Each row has a name. Each question is about the rows just above it.

164  118  86  58  164  49 : K_76
65  65  108  108  120  90 : K_26
63  101  91  65  63  176 : K_471
43  24  108  112  43  106 : K_732
Give the next entry after 108  108  120. : 90
Repeated in K_732: : 43
What is the next entry after 65  63? : 176
The next entry after 118  86: : 58
Give the next entry after 65  65. : 108

107  91  114  97  95  87  95  119  99  98  133  86  88  98  84  90  99  110  100  98  118  97  113  118  128  88  107  99  90  98  97  89  111  105  99  87  100  97  85  93  97  100  118  102  97  100  110  107  99  112  100  111  92  83  74  98  95  94  103  102  101  93  97 -> K_476
100  125  101  87  92  97  83  89  108  101  99  89  102  89  107  117  100  101  97  82  90  102  111  86  57  101  93  94  103  95  92  70  91  93  98  95  110  94  95  112  104  93  99  103  99  92  100  102  104  122  95  101  90  110  112  100  96  102  104  98  81  110  87 -> K_703
94  101  110  98  100  100  103  112  93  98  94  89  100  115  93  118  114  94  103  97  85  119  98  112  102  109  100  86  102  95  95  125  93  107  91  114  84  97  101  95  98  106  87  104  96  101  119  111  109  103  98  106  100  124  100  90  105  109  100  100  71  103  97 -> K_200
90  106  103  90  98  84  83  102  101  106  102  98  100  83  99  95  107  103  94  108  102  85  95  88  69  106  92  88  104  98  96  103  91  97  103  100  127  102  97  99  97  114  91  107  100  106  106  98  104  110  93  102  104  104  101  102  95  112  94  93  130  90  81 -> K_22
99  100  74  107  105  96  104  111  94  102  97  93  96  96  93  113  97  102  105  97  104  102  85  117  114  102  97  88  89  101  98  94  106  90  103  72  95  94  107  100  95  101  139  105  99  97  95  107  110  88  98  95  104  77  95  95  87  101  105  87  47  112  117 -> K_338
89  100  120  115  90  102  93  102  78  95  78  91  102  106  101  106  113  94  95  101  108  100  106  114  98  98  113  104  107  98  101  97  94  115  105  109  94  106  111  95  101  108  122  101  98  104  108  110  95  112  78  103  96  105  104  107  105  104  98  89  78  104  102 -> K_901
91  77  102  79  108  119  84  98  91  97  82  106  107  93  93  98  102  103  94  98  95  148  89  137  86  84  96  92  96  104  92  90  110  95  100  100  101  108  91  154  99  106  97  99  102  99  96  104  97  86  97  101  100  80  89  102  96  96  109  88  118  93  114 -> K_80
124  104  93  104  100  100  85  91  100  94  82  97  98  113  100  106  112  102  101  104  133  121  100  106  109  103  103  94  119  101  87  106  110  103  96  96  121  112  108  99  102  93  80  99  102  98  112  95  97  71  87  102  99  115  96  89  93  102  103  80  100  99  111 -> K_973
104  99  113  102  98  89  98  130  100  110  105  107  103  82  101  90  106  98  104  100  96  110  112  116  86  81  102  103  97  96  96  113  110  97  88  80  97  97  109  91  107  116  103  102  101  103  84  103  102  102  89  102  93  100  102  97  111  109  98  89  81  98  89 -> K_564
103  89  96  114  101  109  96  94  107  97  103  89  101  102  101  100  117  102  94  97  93  72  95  90  80  85  95  103  107  102  96  94  93  106  100  92  81  96  100  108  97  89  100  101  97  98  102  96  102  109  91  92  97  100  95  105  93  103  100  101  92  101  83 -> K_442
106  96  104  109  99  109  123  98  105  105  75  110  98  105  108  109  105  100  102  106  81  105  97  82  76  100  78  98  105  104  101  88  93  79  105  122  95  92  122  98  99  118  97  98  95  103  103  102  101  102  96  101  108  120  89  97  91  97  107  103  22  107  117 -> K_619
104  114  89  96  99  109  91  113  95  101  119  92  104  97  120  102  104  89  109  92  92  93  99  95  60  105  102  112  92  96  96  115  96  98  97  100  154  108  101  91  104  111  127  103  103  97  113  98  99  69  104  97  88  104  92  93  90  99  99  108  124  92  95 -> K_717
Whose row is 89  100  120  115  90  102  93  102  78  95  78  91  102  106  101  106  113  94  95  101  108  100  106  114  98  98  113  104  107  98  101  97  94  115  105  109  94  106  111  95  101  108  122  101  98  104  108  110  95  112  78  103  96  105  104  107  105  104  98  89  78  104  102? : K_901
The row with 103  89  96  114  101  109  96  94  107  97  103  89  101  102  101  100  117  102  94  97  93  72  95  90  80  85  95  103  107  102  96  94  93  106  100  92  81  96  100  108  97  89  100  101  97  98  102  96  102  109  91  92  97  100  95  105  93  103  100  101  92  101  83 is : K_442
Where do 91  77  102  79  108  119  84  98  91  97  82  106  107  93  93  98  102  103  94  98  95  148  89  137  86  84  96  92  96  104  92  90  110  95  100  100  101  108  91  154  99  106  97  99  102  99  96  104  97  86  97  101  100  80  89  102  96  96  109  88  118  93  114 appear? : K_80
Which row holds 99  100  74  107  105  96  104  111  94  102  97  93  96  96  93  113  97  102  105  97  104  102  85  117  114  102  97  88  89  101  98  94  106  90  103  72  95  94  107  100  95  101  139  105  99  97  95  107  110  88  98  95  104  77  95  95  87  101  105  87  47  112  117? : K_338
What is the next entry after 100  154  108  101  91? : 104

57  95  127  75  151  96  139  93  K_57
74  50  68  113  144  83  57  75  K_830
57  95  128  120  118  129  87  29  K_911
What is the next entry after 57  95  127  75? : 151
What is the next entry after 95  128? : 120
Where do 57  95  128  120  118  129  87  29 appear? : K_911
What is the next entry after 120  118  129? : 87

64  86  167  92 = K_311
164  111  119  136 = K_611
128  108  172  96 = K_663
25  25  83  92 = K_826
25  167  86  154 = K_193
147  149  108  64 = K_371
What is the next entry after 25  25? : 83
Give the next entry after 86  167. : 92
The value that K_826 holds more than once: : 25

65  74  52  62  110  81  105 = K_465
107  82  106  118  152  86  126 = K_691
83  93  106  117  132  57  45 = K_72
65  74  52  62  115  97  66 = K_440
107  82  106  118  152  77  74 = K_991
97  82  58  81  121  67  82 = K_165
57  115  116  59  72  83  126 = K_851
68  109  137  79  97  95  130 = K_517
116  102  92  100  127  39  55 = K_472
80  111  135  75  92  102  142 = K_177
72  122  125  66  69  88  128 = K_344
80  111  57  75  92  142  142 = K_782
Which value appears more than once in K_782? : 142
What is the next entry after 92  102? : 142

104  155  75  63  140  75  69  163  132  144  113  85  161  67  62  146  65  33  35  152  84  152  123  110  33  164  71  115  149  127  128  128  64  110 = K_456
80  54  142  100  55  147  154  136  35  152  62  86  40  93  42  81  59  158  148  119  114  55  37  94  88  66  91  78  87  72  44  103  80  107 = K_157
37  61  88  111  138  73  136  109  102  117  120  97  39  142  76  143  118  145  52  73  133  147  144  57  130  84  158  77  50  112  84  113  130  93 = K_762
46  35  89  63  142  56  165  137  96  159  77  120  146  83  77  95  92  80  165  154  43  81  66  114  61  75  102  76  148  71  35  83  39  54 = K_730
154  94  40  115  80  156  146  92  109  81  159  86  59  141  122  123  76  77  48  54  110  132  155  86  139  142  138  108  146  111  119  55  70  85 = K_768
104  155  75  63  140  75  69  163  132  144  113  85  161  67  62  146  157  33  35  152  84  152  123  110  33  164  71  115  149  127  128  128  64  110 = K_248
67  71  112  133  68  150  70  138  154  168  45  67  102  134  55  48  73  88  96  142  102  42  54  67  43  98  75  66  67  41  39  97  65  134 = K_894
Whose row is 46  35  89  63  142  56  165  137  96  159  77  120  146  83  77  95  92  80  165  154  43  81  66  114  61  75  102  76  148  71  35  83  39  54? : K_730
The next entry after 80  54  142  100  55  147  154  136  35  152  62: : 86
Whose row is 67  71  112  133  68  150  70  138  154  168  45  67  102  134  55  48  73  88  96  142  102  42  54  67  43  98  75  66  67  41  39  97  65  134? : K_894

119  101  138  77 : K_822
96  64  110  99 : K_272
93  107  148  71 : K_925
95  118  184  120 : K_182
116  141  57  89 : K_411
87  134  80  112 : K_741
149  149  94  149 : K_953
120  92  35  117 : K_510
100  61  86  131 : K_503
Which value appears more than once in K_953? : 149
What is the next entry after 107  148? : 71
Which row holds 93  107  148  71? : K_925

